(in the rows, 128 means zero)
Each row of numbers belongs to one of the elements below and depends on some of the facts about them. Some rows are named. Which element is each other row?

There are 4 kinds of fact about the elements: Ω, η, Σ, π.
Ω a <- bratru, medezek, nabrok, klilin, replezo, brukel, sestas, godis, bamos, drilar, skatam, tedren, trapagrum, begrudum, tralas, rugrik, subis, floklim, naplor, sebek, bredu, grasik, stogosti, skeske, mesus, bugre, branikon, labus, dubuskal, sagus, meda, fluklan, trutiplo
Ω c <- skebrim, vestom, naskek, kludrik, ruden, motom, vifi, mirur, stidek, mubok, skeplur, dronidan, zetrak, biropluk, gitrum, klukler, trepu, bratrobra, somo, misu, skaviflal, tiplam, lagam, pusto, flolatuk, nugem
Ω e <- rigru, savon, ratruk, modon, zoflostem, stimor, floka, gipla, zogadra, stustas, mestas, sukli, trisken, niflek, pledran, vostis, ziflok, gukla, klogrir, goboplok, duki, paklo, drozis, drudram, dasun
Ω d <- vekla, tuklum, grarur, flotutrul, skodaman, vokobuk, disem, zitipal, komapem, maflam, godras, griplo, pligir, zuvas, siste, kosalur, lilun, troskamek, grirak, sapok, plazoskim, klokorak, skalom, peplim, brulibril, trekor, karak, tonol, trugrol, stoflo, groskabik, trebresar, skotrimen, pori
Ω b <- plizi, beva, braklufu, saror, sovim, steskal, skedrarik, griplik, misok, tosek, figin, terok, dradeklo, sestin, nofim, kodrusum, greple, skadra, nemegrik, flilok, drasal, pluplo, kitus, zazin, gevo, klelir, sugir, vatrek, gupluk
η labus <- bratru, stimor, mubok, skatam, gitrum, sestin, niflek, skaviflal, vatrek
η mesus <- skebrim, nabrok, zitipal, braklufu, godras, gipla, misok, vostis, sagus, drudram
η nemegrik <- rigru, modon, zoflostem, brukel, maflam, skedrarik, terok
η vatrek <- vestom, ruden, drilar, grirak, stogosti, lagam, skotrimen, klelir
η gitrum <- naskek, tuklum, begrudum, trepu, bratrobra, somo, zazin, gupluk
η vekla <- savon, sukli, ziflok, bugre, pluplo
η tonol <- medezek, disem, drasal, trugrol
η plazoskim <- ratruk, replezo, sestas, beva, siste, floklim, brulibril, fluklan, groskabik
η terok <- klilin, vokobuk, floka, skalom, tiplam, flolatuk, duki, sugir
η kludrik <- plizi, godis, kosalur, misu, skeske, branikon, paklo, trebresar
η gevo <- flotutrul, mirur, tedren, saror, zuvas, troskamek, mestas, greple, drozis
η grarur <- motom, steskal, plazoskim, nofim, sebek, peplim
η trebresar <- skodaman, trapagrum, trisken, grasik, goboplok, meda, stoflo, dasun
η kosalur <- vifi, stidek, sovim, sapok, tosek, figin, dradeklo, skadra, trekor
η stustas <- komapem, griplo, dronidan, naplor, pledran, dubuskal, tonol, pori
η modon <- bamos, lilun, biropluk, kodrusum, bredu
η skeplur <- pligir, tralas, griplik, gukla, nugem, trutiplo
η zuvas <- zogadra, rugrik, subis, klokorak
η plizi <- zetrak, karak
η misok <- klukler, flilok, klogrir, kitus, pusto
{bratru, skebrim, rigru, naskek, tuklum, medezek, ratruk, kludrik, modon, klilin, replezo, grarur, flotutrul, zoflostem, brukel, sestas, godis, stimor, mirur, zitipal, beva, stidek, maflam, griplo, pligir, saror, floka, gipla, sovim, skedrarik, zuvas, trapagrum, siste, tralas, griplik, zetrak, biropluk, grirak, gitrum, rugrik, sapok, tosek, figin, floklim, terok, naplor, klukler, klokorak, trepu, bratrobra, mestas, trisken, niflek, brulibril, bredu, misu, nemegrik, flilok, drasal, skeske, mesus, ziflok, gukla, klogrir, lagam, pluplo, kitus, pusto, trekor, zazin, gevo, nugem, branikon, labus, karak, dubuskal, sagus, meda, tonol, fluklan, stoflo, duki, paklo, groskabik, trebresar, skotrimen, sugir, pori, drozis, drudram, vatrek, trutiplo} Σ f
{vestom, vekla, nabrok, motom, vifi, drilar, skeplur, steskal, dronidan, begrudum, misok, plazoskim, dradeklo, skalom, sukli, somo, kodrusum, grasik, skaviflal, goboplok, dasun} Σ h
{savon, plizi, ruden, skodaman, vokobuk, disem, braklufu, komapem, bamos, godras, mubok, skatam, tedren, zogadra, stustas, kosalur, lilun, troskamek, subis, sestin, nofim, sebek, peplim, greple, pledran, skadra, stogosti, vostis, bugre, tiplam, flolatuk, trugrol, klelir, gupluk} Σ g
[bratru] π naplor
[bratru, skebrim, tralas, skalom, meda] π mesus
[bratru, rugrik, drozis] π sebek
[skebrim, vekla, klilin, begrudum, rugrik] π duki
[rigru, naskek, vekla, tuklum, replezo, brukel, vifi, vokobuk, mirur, bamos, griplo, skeplur, tedren, floka, skedrarik, figin, trisken, niflek, peplim, brulibril, skadra, grasik, flilok, mesus, klogrir, goboplok, kitus, flolatuk, groskabik, drozis, dasun] π sestas
[naskek, figin, ziflok] π karak
[ratruk] π grirak
[nabrok, pligir] π savon
[nabrok, zogadra, terok, pledran] π stimor
[ruden, beva, stogosti] π drozis
[ruden, flotutrul, saror, sukli, trisken, kodrusum, duki] π skedrarik
[grarur, dronidan, rugrik, trekor, zazin, sagus, duki] π bamos
[flotutrul, brukel, braklufu, stidek, saror, gipla, skedrarik, zuvas, stustas, griplik, trepu, kodrusum, bredu] π kitus
[flotutrul, mirur, skedrarik, stustas, figin, mestas, ziflok, nugem] π brukel
[motom, sapok, branikon] π pledran
[zoflostem] π gukla
[skodaman] π trutiplo
[vifi, figin, pledran] π skeplur
[vokobuk] π labus
[vokobuk, godis] π skalom
[braklufu] π zogadra
[komapem, siste] π bugre
[maflam, bugre, gupluk] π grasik
[griplo, zogadra, peplim] π zetrak
[drilar, zogadra, flilok, gukla] π stustas
[pligir, vatrek] π zuvas
[pligir] π bratrobra
[saror, nofim, grasik] π figin
[floka, dronidan, trapagrum] π tuklum
[floka] π stidek
[sovim, mesus] π lagam
[dronidan, griplik] π biropluk
[begrudum, grirak, tiplam] π klogrir
[kosalur, misok] π gupluk
[kosalur] π somo
[griplik] π gevo
[misok, pledran, pluplo, trekor, sagus] π gipla
[biropluk, pori] π brulibril
[rugrik, bredu, zazin] π rigru
[terok, nofim] π skotrimen
[naplor] π stogosti
[naplor] π skatam
[sukli] π nofim
[trisken, trutiplo] π flotutrul
[nofim] π trisken
[peplim, goboplok] π vestom
[bredu] π flolatuk
[flilok, gevo] π mestas
[skeske, goboplok, gupluk] π mirur
[vostis] π kosalur
[klogrir] π kodrusum
[klogrir] π rugrik
[tiplam, nugem] π goboplok
[dubuskal, meda, stoflo] π trepu
[duki] π ziflok
[duki] π zazin
[duki, skotrimen, vatrek] π replezo
[paklo] π nugem
[vatrek] π branikon

Named rows:
medezek: [162 123 154 103 131 127 168 125 133 124  77 112 103 120 118  91 137 107
 140  62 105 119  94 149 110 126 155 126 135 117]
misu: [165 133 128 104 129 100 164 125 127 132  95  96 100 119 125  98 140 107
 149  65  92 145  93 150 145 130 136 144 134 138]
goboplok: [156 127 156 105 144 104 191 124 146 152  98  93 104 101 120  87 154 108
 143  64 121 102  95 151 165 124 163 115 134 109]
dradeklo: [154 130 133 104 129 100 168 124 144 143  84  96 100  99 139  90 162 111
 180  66  98 102  91 154 181 126 150 122 139 117]
paklo: [156 129 141 106 132 110 163 126 111 139  93  96 102 102 115  88 147 105
 139  66 132 101 121 150 108 128 142 123 137 139]
niflek: [158 129 174 105 161 115 162 125  97 127  82  95 100 106 117  86 151 113
 136  55 114  99 129 146 102 129 143 121 138 109]
begrudum: [155 131 152  97 156 129 165 124  98 121  75  97 102 108 147  87 143 120
 175  63  87 102 101 150 132 125 165  99 135 113]
maflam: [163 128 124 118 126 102 163 122  94 114  75  99 115 106 138  89 159 109
 139  71  87 134 133 151 132 127 136 118 133 129]
bratrobra: [162 130 250 104 173 159 180 123 180 118 192 104  93 131 131  99 141 111
 139 129  96 190  82 161 163 127 142 145 137 100]
trepu: [162 131 152  96 143 104 165 126 100 133  83 101  99 126 127 100 135 108
 166  67  90 130  96 158 122 133 136 137 136 107]
fluklan: [161 124 170 103 126 121 173 130 142 125  81 106  99 113 114  90 135 107
 143  60  95 123  97 162 102 124 163 135 135 115]
grarur: [159 127 127 131 127 102 162 120  95 128  93  98 111 103 139  87 140 141
 136  63  85 118 111 185  98 121 138 103 149 123]
sebek: [156 132 149 101 139 121 211 127 165 151  99 112 103 122 115 126 139 104
 180  62  85 113  91 153 132 138 192 101 157 104]
tralas: [159 127 122 100 135 105 163 126 102 153  81 113 130 116 114  90 135 105
 160  62  96 101 126 155 102 128 164 106 133 133]
mesus: [157 130 150 101 128 101 163 127 123 176  77 136 110 115 116 109 138 107
 162  62 103 102 101 178 103 127 156 109 140 105]
trapagrum: [155 129 125 106 126 126 162 125  97 138  76  98 109 121 116  87 136 108
 141  67 117  99 112 148  98 124 150 116 134 162]
sukli: [155 127 164 102 141 110 171 123 109 125  77  96 100 102 122  86 155 121
 139  60 109 100 119 151 134 126 155 103 137 112]
trekor: [166 129 127 117 123 102 166 123  99 117 104  93 114 109 155  89 144 114
 143  68  85 129 105 150 134 125 137 124 139 160]
zoflostem: [159 131 165 102 140 133 166 123 102 114 108  99 100 102 114  86 150 128
 136  60 135 101 122 150 104 123 137  98 135 143]
ruden: [161 163 128 100 140 109 166 121  95 119  84  95 102 124 143  92 147 109
 170  62  81 110 107 151 122 130 140  98 139 112]

Rows to name:
No name comes twice in this set of rows, the named rows included.
[164 134 125 103 128 101 162 122  97 144  91  96 133 109 145  90 136 109
 145  62  91 117 122 149 125 124 139 124 138 166] => stoflo
[153 139 163 103 178 105 203 124 146 188  91 136 116 139 116 160 136  99
 213  61  88 101  89 150 151 137 204 117 155  98] => skatam
[157 124 119 144 131 116 209 176 140 116  73  94  99 102 119  91 247 104
 138  55  96 101 164 148 128 173 145 128 140  98] => vostis
[166 124 125 150 122 102 164 152  96 115  70  97 107 102 142  87 185 109
 136  63  83 142 146 147 116 146 140 149 140 107] => siste
[156 128 188 102 135 116 192 132 170 136  88 121 101 116 116 103 137 105
 153  64  95 137  96 159 113 130 169 147 138 105] => sestas
[151 129 126 111 124 104 164 124 115 119  81  98  95 102 133  87 194 135
 166  74  91 101 101 175 124 130 141 100 139 106] => misok
[159 125 251 101 177 135 188 125 155 123 145 102  97 114 113  91 146 105
 137  59 128 116  91 152 136 126 141 143 140 108] => stimor
[163 131 125 123 129 107 163 122 102 114 114  93 105 109 154  88 135 129
 142  67  85 139  97 150 129 121 141 120 137 167] => sapok
[157 130 121 122 128 103 162 121  94 129  82  96 110  98 166  86 144 142
 166  95  87 100 105 166 136 125 140  98 151 108] => vekla
[173 135 158  96 152 102 164 125 108 177  76 137 109 134 118 147 137 100
 207  60  90 132  97 152 151 130 141 161 135 110] => lagam
[155 129 126  99 125 102 175 117  99 135  78 120 126 102 154 121 138 107
 187  83  86 104 101 148 190 132 144 104 144 109] => skalom
[156 128 119 129 127 132 190 162 140 119  74  95  98 128 118  94 192 106
 142  65  89 106 130 145 133 152 168 106 140 106] => bugre
[153 129 129 102 143 108 168 123 115 145  78  93  98 100 127  89 154 114
 139  59 117  98 118 149 141 126 153 103 135 120] => dasun
[159 128 161 135 128 105 164 121 125 121 149 110 100 104 141  99 137 123
 141 110  88 145  92 177 114 121 135 106 161 109] => zuvas
[153 127 147 130 126 102 165 122 130 131  88  96 100  97 154  96 136 135
 173  99  82 114  92 181 129 124 144 101 161 104] => plazoskim

The same elements again, as new rows of numbers:
Known rows:
tiplam: [106 107 137  70 151 117  86 123 133  78 149 130 107 149 129 126 145 154
 111  78 100 101 104 140 133 129 128  66 118  83 173 113 170 169 124 168
 153  87 194 104 105 104 120  85  88 131 130 100 130 168]
goboplok: [110 135 121 128 141 111 118 146 136  65 161 124 114 149 121 143 213 168
 101  89 136 144  73 133 136 101  75  33 129  83 171 111 162 107 120 160
 130  96 159 113 124  94 118 138 108 129 141 115 133 145]
sovim: [ 95 150 109  97 137 117  89 126 140  67 160 139  81 133 134 155 158 160
  99  78 111 158 133 144 126 111 148  72 144  95 147 112 166 111 120 136
 125 117 152 102 111 116 121 118 117 127 146 122 122 189]
dubuskal: [ 77 132 121  84 128 115 109 117 143  75 184 157  74 153 134 142 135 137
  91 110 115 165 114 162 155 137 127  81 155  98 147 115 152 164 100 168
 143 101 173 106 105 123 109  88 120 128 144 111 120 176]
beva: [ 93 139 117  74 148 122  71 116 147  70 156 140 120 154 139 144 179 170
 111  83  88 152 133 150 126 104 120  81 170 100 154 114 162 143 125 144
 125 107 157 108 116 113 120 100 119 126 136 101 119 186]
pusto: [ 62 146 122 102 124 105  93  99 161  68 143 142  64 122 138 121 122 136
 100  89 112 137 127 139 133 146 138  90 133  95 142 115 166 114 104 148
 146 105 166 117  83  98 113 101 140 138 156 100 115 193]
bratrobra: [ 83 150 116 109 123 114 116 114 157  73 140 146  91 121 153 117 172 158
  84  99 100 162 134 130 102 148 111  90 135  99 159 116 160 103  98 160
 127 100 159 118  75 103 112  87 154 137 142 103 126 176]
brulibril: [ 92 129 113  74 140 125 103 148 133  68 155 157 108 153 146 139 199 151
  93 106  87 144 127 151 120 106  80 101 177 102 152 120 153 156 117 156
 137 105 161 115 127 132 109  82 142 128 139 116 126 169]
skaviflal: [ 94 142 137 127 131 117 104 116 132  65 131 145  96 134 137 129 118 143
  90  88 133 162 106 127 110 155 141  63 101  72 172 113 181 128 106 161
 132  90 173 128  69  88 113 130 126 148 155 114 126 164]
labus: [106 149 128  60 116 115 133 147 121  70 175 143  65 123 166 122 174 157
  77 126 103 158 147 148  87 146 130 109 144 101 179 116 143 150 101 171
 128 101 163 104  91 146 104  87 165 143 147 154 144 158]
vatrek: [124 147 141  56 140 132  89 110 126  72 198 132  82 158 153 150 202 201
 115  91  95 141 129 143  90 137 158 111 144  75 187 105 149 106 117 156
  94 113 139  73 102 122 111 116 103 140 127 127 132 185]
sestin: [108 144 131 106 136 111 114 152 110  63 124 147  79 148 132 129 152 180
 105  94 117 172 138 133 108 134 134  47 122  73 165 116 183 114 110 146
 125  98 169 117  79  81 118 169 114 144 141 108 114 166]
skotrimen: [100 143 113  79 132 127 117 141 128  68 164 160 113 139 152 142 195 164
  91 112  94 170 136 150 101 117  95  92 163 108 164 119 157 138 108 155
 111 107 158 115 109 124 108  96 140 132 136 120 139 170]
mesus: [ 89 137 121  64 123  99 116 157 143  69 161 133  59 131 148 110 169 131
  76 110 103 128 143 153 122 127 108 121 156 107 162 119 139 159 107 167
 166 101 170 108 113 139 104  63 161 141 148 144 133 151]
subis: [ 84 118 124  76 129 110 118 158  96  63 137 154  73 137 142 121  72 127
  92 106 127 154 128 152 125 138 152  67 108  79 163 126 183 176 109 161
 169  94 190 129  94 110 111 133 128 148 159 134 129 158]
pledran: [127 124 113  76 145 110  97 177 128  58 141 127 101 145 138 129 193 174
 111  96 104 122 105 134 109  97  83  45 143  87 167 119 169 138 118 157
 138  98 173 121 110  87 114 127 105 132 131 115 149 161]
troskamek: [ 93 133 114  82 137 108  96 178 109  53 129 138  79 140 136 130 103 152
 104  98 119 157 134 149 111 116 138  45 130  81 162 122 185 161 115 145
 155  99 185 135  93  95 110 154 112 141 146 134 132 172]
naskek: [104 129 129  70 144 138  98  88 146  81 182 147 105 135 149 150 176 173
 104  88  89 152 108 141 120 136 127  86 142  99 169 112 159 128 113 163
 105 103 164  89 100 123 114  63 105 122 134 101 144 183]
kludrik: [ 85 152 115 101 107  93 103 118 149  67 153 112  48  83 145 120 115 145
  86  71 142 111 140 136 113 134 184  84 103  93 154 112 160  82 118 143
 170 115 164 105 100 118 112  95 148 137 162 151 137 182]
skodaman: [115 123 120  83 146 118 113 158  98  67 163 133 105 136 127 144 143 167
 101  91 124 159 113 152 129 101 131  23 133  88 171 119 171 139 123 153
 146  97 178 112 119 119 118 136  98 128 140 131 135 162]

Rows to name:
No name comes twice in this set of rows, the named rows included.
[115 145 124 105 128  89 103 180 107  60 128 106  59 116 128 119 148 159
  97  76 143 122 138 132 106 117 179  63  87  75 170 112 171  95 126 144
 158 108 165 110 104 108 120 161 122 151 152 152 123 160] => plizi
[105 119 130  74 130 123 128 161  93  72 157 153  96 137 142 135 138 156
  85 113 111 178 121 144 117 135 123  66 130  93 176 121 170 171 106 170
 136  89 185 119  96 121 110 102 121 136 141 127 147 147] => stogosti
[130 129 131 106 146 109 104 156 140  72 131 115 109 129 139 109 200 145
  70  83 112  95 111 128 103 130  98  96 114  82 187 110 151 146 123 179
 158  86 172 113 108 123 114  64 141 139 144 139 134 135] => skeplur
[ 86 159 108  95 109  90 121 161 126  58 162 117  36 110 141 126 140 144
  84  92 146 136 140 147 114 117 172  72 131  91 154 113 157  98 115 133
 164 121 154 105 110 120 111 145 147 138 165 161 133 180] => trebresar
[ 77 151 127  71 122  97  99 154 137  55 155 131  46 141 145 121 130 151
 104 101 112 127 149 152 102 124 151 105 148  88 154 115 153 138 111 146
 153 115 156 111 103 115 108 144 148 149 158 142 127 182] => tonol
[106 150  98 101 144 108 104 167 145  69 112 132 133 118 153 124 245 159
  84  99  71 139 157 139  99 101  46 101 178 124 161 122 148 128 117 148
 128 101 154 119 115 121 116  67 175 132 141 113 124 156] => kitus
[109 116 132  88 158 132  92 133 128  62 165 133 120 175 135 149 184 163
 113  86 113 107  81 139 117 100 103  51 134  71 172 109 170 148 128 161
 127 101 167 111 125  99 116 135  95 133 144 117 141 161] => sukli
[ 96 155 139  81 108 116 102 112 141  65 156 129  64 116 164 119 135 166
 102  92 108 147 149 134  73 158 184 108 120  86 174 111 160 110 104 154
 118 109 160 101  70 113 106 103 154 148 148 138 140 187] => gitrum
[ 94 136 126  59 133 114  93 145 138  66 180 127  68 165 139 137 182 158
 107 101  98 105 126 156 121 112 126 110 162  88 163 111 145 136 116 160
 146 112 157  89 123 126 111 103 117 139 138 130 128 171] => grarur
[ 76 146 111  87 123 107  93 133 150  51 147 140  89 142 148 126 146 156
 119  93 108 118 124 142 103 108 121  71 147  91 143 119 169 110 113 134
 132 119 155 125  97  81 110 146 138 137 150 113 133 194] => drudram

